How the objects are linked:
state | & $ ! ^ %
FZ | SR PH DP GZ HR
TZ | QC GL RZ MP DG
RT | FJ DG NG QC GN
QS | BG TZ GL NG RT
QR | CF QZ CQ NR SG
QJ | MS NJ PJ JN HZ
TM | CQ FZ PH JJ DZ
MP | GN QS TZ DG CD
GN | HF BG QC JP JG
ZQ | GL MR DN JF NL
HQ | DL HF QT PJ QJ
BM | MH NR LP BR CF
FF | DG NL RG GL QS
DT | GZ HS MS ZD PH
BG | QT QC CD QQ FJ
TN | JF CF HC MH MR
QZ | HC CQ SR LP BM
NG | QQ MP QS RT QC
ZD | HR CT DT PH TM
SR | SG RJ DZ QZ LP
HZ | ZD DL JN BT HS
JN | DT SL QJ HZ BT
RZ | RT FF NL TZ MP
HC | ZQ BR SG TN MH
MT | QJ JG FJ HF DH
BT | PH LF HZ HS CT
DN | FF MH QM ZQ JF
NR | QM LP QR SG HC
MR | RZ DN MH JL RG
HF | JN QT MT DH NJ
JL | TZ ZQ MR RG FF
CD | JG RT DG BG QQ
PH | RJ DP ZD TM JJ
SG | DN BM NR HC TN
DL | CT JN SL LF MS
PJ | LF DH HQ QJ JN
MH | NL QM TN MR JL
JP | DH QQ GN JG QT
GZ | QZ TM FZ HR RJ
DH | HZ HQ HF NJ SL
FJ | PJ JP QQ MT HF
QQ | HQ GN BG FJ MT
LF | DP HZ DL MS DT
QT | SL MT JG HQ PJ
QM | RG TN CF DN ZQ
CT | JJ DT HS DP FZ
BR | MR SG BM CF QM
RJ | BM DZ HR CQ QR
CF | JL HC BR QM DN
DP | DZ ZD CT FZ GZ
JG | NJ FJ JP QT HQ
JF | QS JL ZQ NL RZ
CQ | BR SR RJ QR NR
QC | MT CD RT GN JP
NJ | BT PJ DH SL DL
DG | JP NG MP CD BG
HS | TM MS BT CT DP
RG | MP JF JL FF GL
MS | FZ BT LF DT ZD
LP | TN QR QZ BM BR
NL | NG RG JF RZ TZ
HR | LP JJ GZ RJ CQ
JJ | QR GZ TM DZ SR
DZ | NR HR JJ SR QZ
GL | CD RZ FF QS NG
SL | HS QJ NJ DL LF

In the rows, zero is written as 57.

The rows follow the links: the fewer symbols apart two objects are, the more alike their rows tend to be.

Each row is also shifted at random along 3 hidden directions that mean nothing.

Some objects, each with a row of numbers:
MT
  69    60    64    56    52    64    56    51    49    56    55    52    57    58    57    58    44    59    48    69    48    58    51    48    62    57    65    62    58    54    54    49
QZ
  60    45    41    49    67    51    42    66    69    72    46    64    37    65    68    30    71    76    56    30    39    40    58    42    66    64    65    66    46    48    58    31
ZQ
  56    62    55    63    55    53    46    61    49    59    63    66    48    65    58    55    52    58    67    61    49    45    60    38    70    61    60    59    63    58    51    62
NJ
  41    52    58    50    55    61    54    59    59    65    58    54    58    61    60    54    52    60    46    58    53    69    57    57    58    57    66    68    55    54    53    40
DL
  42    44    57    53    52    53    60    46    58    54    47    54    55    54    44    52    61    64    49    57    57    60    54    67    45    60    58    62    50    48    58    53
QR
  43    58    54    57    60    47    54    58    61    56    57    60    51    59    56    57    68    52    61    43    70    56    60    64    43    60    55    54    54    57    61    62
BG
  78    65    62    53    51    68    70    54    59    57    48    51    71    49    72    61    49    50    49    63    51    53    59    54    62    47    54    53    60    69    54    48
GL
  58    53    57    55    53    48    51    52    66    63    55    66    60    55    58    62    58    54    63    54    62    58    72    63    50    58    56    66    61    63    45    60
MP
  79    47    55    53    48    48    57    42    66    58    43    65    58    51    52    55    62    58    58    55    57    49    70    64    47    58    54    63    54    58    48    61
RJ
  60    59    55    55    67    55    52    66    61    59    65    54    54    60    60    56    65    55    56    41    68    67    52    64    47    58    58    54    54    54    63    54
BR
  91    59    48    57    63    57    65    63    62    56    50    55    56    54    67    48    72    54    58    41    58    45    57    58    57    52    48    44    51    61    66    56
QT
  68    46    60    57    52    56    53    46    52    51    58    55    54    54    38    64    47    64    56    70    54    65    50    62    54    61    59    63    56    47    53    63
NR
  37    56    55    65    54    43    58    55    55    47    60    61    55    56    42    63    71    47    68    53    77    56    62    70    41    58    45    48    58    58    61    83
RG
  82    50    54    60    58    45    50    53    60    55    66    65    57    54    41    69    58    54    71    58    70    64    65    70    49    59    50    60    62    57    50    76
HC
  78    51    43    57    65    55    59    60    64    57    51    62    54    51    60    47    69    62    66    42    50    41    58    55    65    54    47    49    53    58    60    59
SR
  48    55    53    55    66    51    51    64    62    61    63    58    52    61    58    55    66    58    59    41    65    63    56    63    50    60    59    57    53    54    60    55
JF
  56    62    56    64    51    54    47    67    49    61    69    63    54    69    59    58    53    49    65    66    56    55    65    43    68    60    59    61    64    61    48    62
LF
  66    64    67    55    51    64    76    52    53    47    51    41    68    52    58    59    62    42    38    58    73    67    48    73    36    50    54    45    51    57    71    55
NL
  75    57    59    59    56    47    54    55    61    56    67    63    64    55    48    73    57    46    67    59    76    70    67    73    44    56    51    58    63    63    48    76
TM
  68    62    59    57    67    59    53    58    49    51    61    50    49    59    54    54    56    61    53    50    59    59    40    55    50    61    62    49    53    47    69    55
QQ
  69    52    56    51    56    62    57    47    61    60    45    59    58    48    59    55    45    70    56    61    37    46    56    49    70    54    57    62    58    56    49    48
RZ
  88    56    54    49    58    53    51    57    70    68    51    65    57    57    71    53    60    56    55    44    58    54    69    57    53    57    60    65    57    64    48    44
QS
  64    58    60    54    48    50    56    49    63    60    47    64    60    56    64    56    59    51    57    55    59    51    71    57    50    57    58    63    59    64    47    56
RT
  77    50    54    55    47    58    65    50    60    57    45    59    61    52    58    52    59    56    55    62    49    48    65    54    63    53    52    59    55    61    52    53
ZD
  47    63    56    53    68    68    59    60    54    57    54    48    54    55    66    51    52    64    50    50    45    53    41    49    64    55    59    49    53    54    66    44
JP
  65    56    64    55    55    59    60    41    58    50    50    57    64    45    49    70    42    61    59    68    53    55    54    61    54    54    54    56    61    58    52    64

Complete each set of four: the symbols that take the first to the second take the third to the fourth, perhaps in another order.
Answers are names.
A   61    58    56    53    46    55    54    56    62    68    46    64    56    62    75    47    58    54    52    55    48    45    73    43    62    58    63    67    57    65    47    40
B   89    63    62    56    44    58    70    49    59    54    45    55    68    52    66    59    60    43    48    62    64    53    66    60    47    50    52    54    57    68    55    56
C   14    36    51    51    52    52    45    52    60    64    53    61    48    60    44    47    56    75    55    61    42    58    59    54    65    65    63    75    52    44    49    46
D HZ

A   65    57    55    53    50    53    54    54    65    67    48    65    57    59    69    51    59    55    55    52    54    49    71    52    57    58    61    67    57    64    47    46
B   70    75    66    60    51    56    59    65    55    60    70    56    69    62    70    72    54    33    56    61    77    70    68    61    49    52    57    55    66    73    52    64
C  100    63    55    56    58    56    49    63    55    63    55    61    50    63    69    49    56    59    58    50    49    47    58    41    63    60    62    57    57    58    56    49
D MH

A   60    64    55    59    62    55    51    56    57    57    56    63    53    53    63    59    53    60    69    51    52    42    57    47    64    57    53    51    61    61    56    65
B   80    63    59    53    55    56    55    60    66    66    56    61    62    59    74    58    58    47    53    48    63    60    70    58    51    54    60    62    60    68    48    47
C   60    72    72    58    49    65    61    50    45    51    58    50    65    56    61    69    39    48    48    73    58    63    52    52    54    53    62    55    62    61    56    57
D SL

A   64    67    63    55    64    67    74    54    57    44    57    41    71    44    58    68    57    47    47    54    70    69    42    75    42    46    49    39    54    60    71    62
B   43    59    56    57    65    54    52    67    57    59    68    55    55    62    56    60    63    51    58    47    69    69    55    65    49    59    59    55    56    56    62    58
C   63    54    51    51    71    66    60    57    62    56    50    49    54    49    61    48    56    71    50    46    44    52    41    56    62    54    57    49    50    50    67    43
D SR

A   22    67    58    60    57    51    55    66    55    58    66    58    57    65    62    58    62    44    58    50    72    61    61    59    48    58    58    53    59    61    59    61
B   57    63    48    60    60    60    62    70    58    60    57    57    57    60    72    47    64    50    62    50    50    43    60    45    71    51    51    47    58    65    59    53
C   34    47    50    58    65    56    43    60    49    57    59    58    36    62    46    44    54    78    63    54    39    48    43    41    72    67    63    60    53    40    61    53
D SR

A   58    53    58    56    54    60    63    45    59    53    51    58    66    44    52    67    47    60    61    69    51    54    60    61    62    51    49    57    60    61    50    64
B   82    59    66    54    52    62    58    53    51    55    55    50    58    57    56    59    45    58    46    66    53    64    49    55    55    57    65    61    56    52    58    47
C   46    69    52    63    59    61    61    68    55    58    61    57    61    58    72    56    60    46    63    54    55    47    61    46    69    50    49    45    61    69    58    61
D ZQ

A   64    50    45    58    59    49    54    60    62    59    49    62    45    59    59    40    75    62    61    40    55    41    59    53    55    61    55    55    49    53    62    53
B   46    66    53    62    62    58    58    62    57    56    60    61    59    54    65    60    56    51    69    54    57    46    60    50    65    52    48    47    62    67    56    67
C   53    63    59    55    66    62    53    58    52    54    56    51    49    57    59    53    51    65    52    50    51    53    41    49    57    58    62    50    54    49    66    50
D DZ

A   51    51    55    60    65    54    47    56    49    51    63    55    44    59    41    55    56    68    61    54    55    58    42    56    55    64    59    54    53    43    65    64
B   55    73    66    58    67    62    60    56    49    48    60    47    58    55    60    64    49    53    52    52    65    62    40    59    46    55    59    44    56    54    70    60
C   44    30    54    51    55    44    54    36    65    50    48    61    52    46    25    62    62    72    60    56    62    66    55    83    37    63    53    66    50    42    55    68
D QJ

A   35    51    53    66    50    46    43    64    52    60    74    68    53    65    42    65    54    52    75    71    60    62    69    52    68    61    55    66    66    58    43    75
B   73    64    67    56    53    62    60    46    50    52    53    53    61    53    55    66    42    56    50    68    55    60    51    55    53    56    61    56    61    56    56    56
C   56    53    54    60    65    54    49    63    51    54    67    54    48    61    45    55    60    62    59    52    61    64    46    60    54    62    59    56    53    46    65    61
D DN

A   42    50    54    57    60    63    67    56    56    48    57    48    61    48    45    59    60    59    54    61    58    63    46    69    56    53    48    48    54    51    66    62
B   48    70    64    61    64    60    56    57    46    47    64    49    55    58    53    64    50    54    55    57    65    63    41    59    47    58    59    46    57    51    69    64
C   66    57    59    57    41    54    62    50    58    58    46    61    62    57    62    54    59    48    53    63    55    50    69    54    56    54    56    61    57    64    50    55
D GN

A   47    50    58    57    52    57    61    44    58    51    54    60    67    43    44    69    46    60    66    72    52    56    60    64    62    52    47    57    62    59    48    71
B   69    54    62    54    52    62    54    52    49    58    56    53    53    60    54    54    45    63    49    68    47    60    51    48    64    59    65    64    57    51    54    47
C   23    53    51    63    55    44    52    59    56    54    61    63    50    61    47    55    70    52    67    52    68    54    63    61    50    61    52    55    56    55    58    72
D CF

A   84    67    59    60    64    51    54    51    58    52    54    62    56    50    58    65    53    57    68    49    61    46    54    56    50    58    52    48    59    60    58    72
B   61    65    58    58    51    56    51    69    56    67    68    61    59    67    70    58    55    43    59    60    60    62    69    49    65    56    62    63    64    67    47    52
C   67    69    57    55    66    62    57    73    56    61    67    49    56    66    72    53    62    48    47    42    67    69    49    57    50    55    63    51    53    58    67    45
D LP

A   77    64    68    56    51    63    60    52    48    53    59    49    62    58    56    62    43    52    46    69    59    67    50    56    53    56    63    58    59    55    57    52
B   43    43    58    51    53    52    57    44    61    56    49    55    56    52    45    56    60    63    49    55    60    63    55    69    43    60    59    63    51    49    56    54
C   62    33    56    55    56    50    50    44    57    52    61    59    56    50    24    67    51    69    62    69    58    74    52    77    51    62    55    67    56    42    50    69
D HZ

A   37    67    68    60    46    64    57    54    43    55    61    53    61    61    58    64    37    51    52    78    51    59    54    44    65    56    64    59    64    59    51    56
B   61    61    64    55    50    65    56    59    47    59    61    50    59    63    58    57    45    53    46    70    51    68    53    49    63    57    67    64    58    55    55    45
C   45    79    60    63    59    61    59    65    52    56    62    57    63    58    76    64    51    43    65    56    61    48    60    45    63    50    53    44    65    72    58    64
D MR

A   45    56    55    61    64    54    50    65    50    54    71    54    48    63    45    58    59    58    61    56    62    66    47    59    55    61    59    54    54    47    64    64
B   60    61    46    60    62    60    59    70    59    61    55    58    56    58    72    45    65    56    61    48    47    41    60    43    73    53    52    49    55    64    60    51
C   58    52    44    59    57    53    54    66    58    62    50    60    46    63    64    36    74    59    59    44    49    39    61    44    65    59    55    55    49    56    61    50
D RG

A   29    66    63    62    51    68    73    64    46    48    63    42    68    57    58    59    56    41    46    68    64    67    49    61    56    48    52    45    57    61    66    58
B   37    50    51    58    65    49    47    65    59    58    69    60    51    61    47    57    64    60    64    48    65    66    56    66    53    61    56    58    55    50    59    62
C   35    61    54    57    61    53    51    67    60    62    63    57    54    64    63    53    64    52    56    44    65    60    59    57    51    59    61    56    57    58    59    54
D DN

A   59    62    53    60    65    54    55    57    60    54    57    63    57    50    60    64    55    57    71    52    57    45    58    54    60    54    48    48    61    62    55    70
B   88    50    52    54    58    48    49    58    66    64    59    65    55    57    55    57    59    60    66    51    58    58    67    60    57    60    56    65    58    57    49    58
C   67    49    54    52    74    57    53    48    60    50    50    54    48    46    46    55    55    77    59    44    50    52    39    63    51    60    55    49    49    43    66    58
D RJ

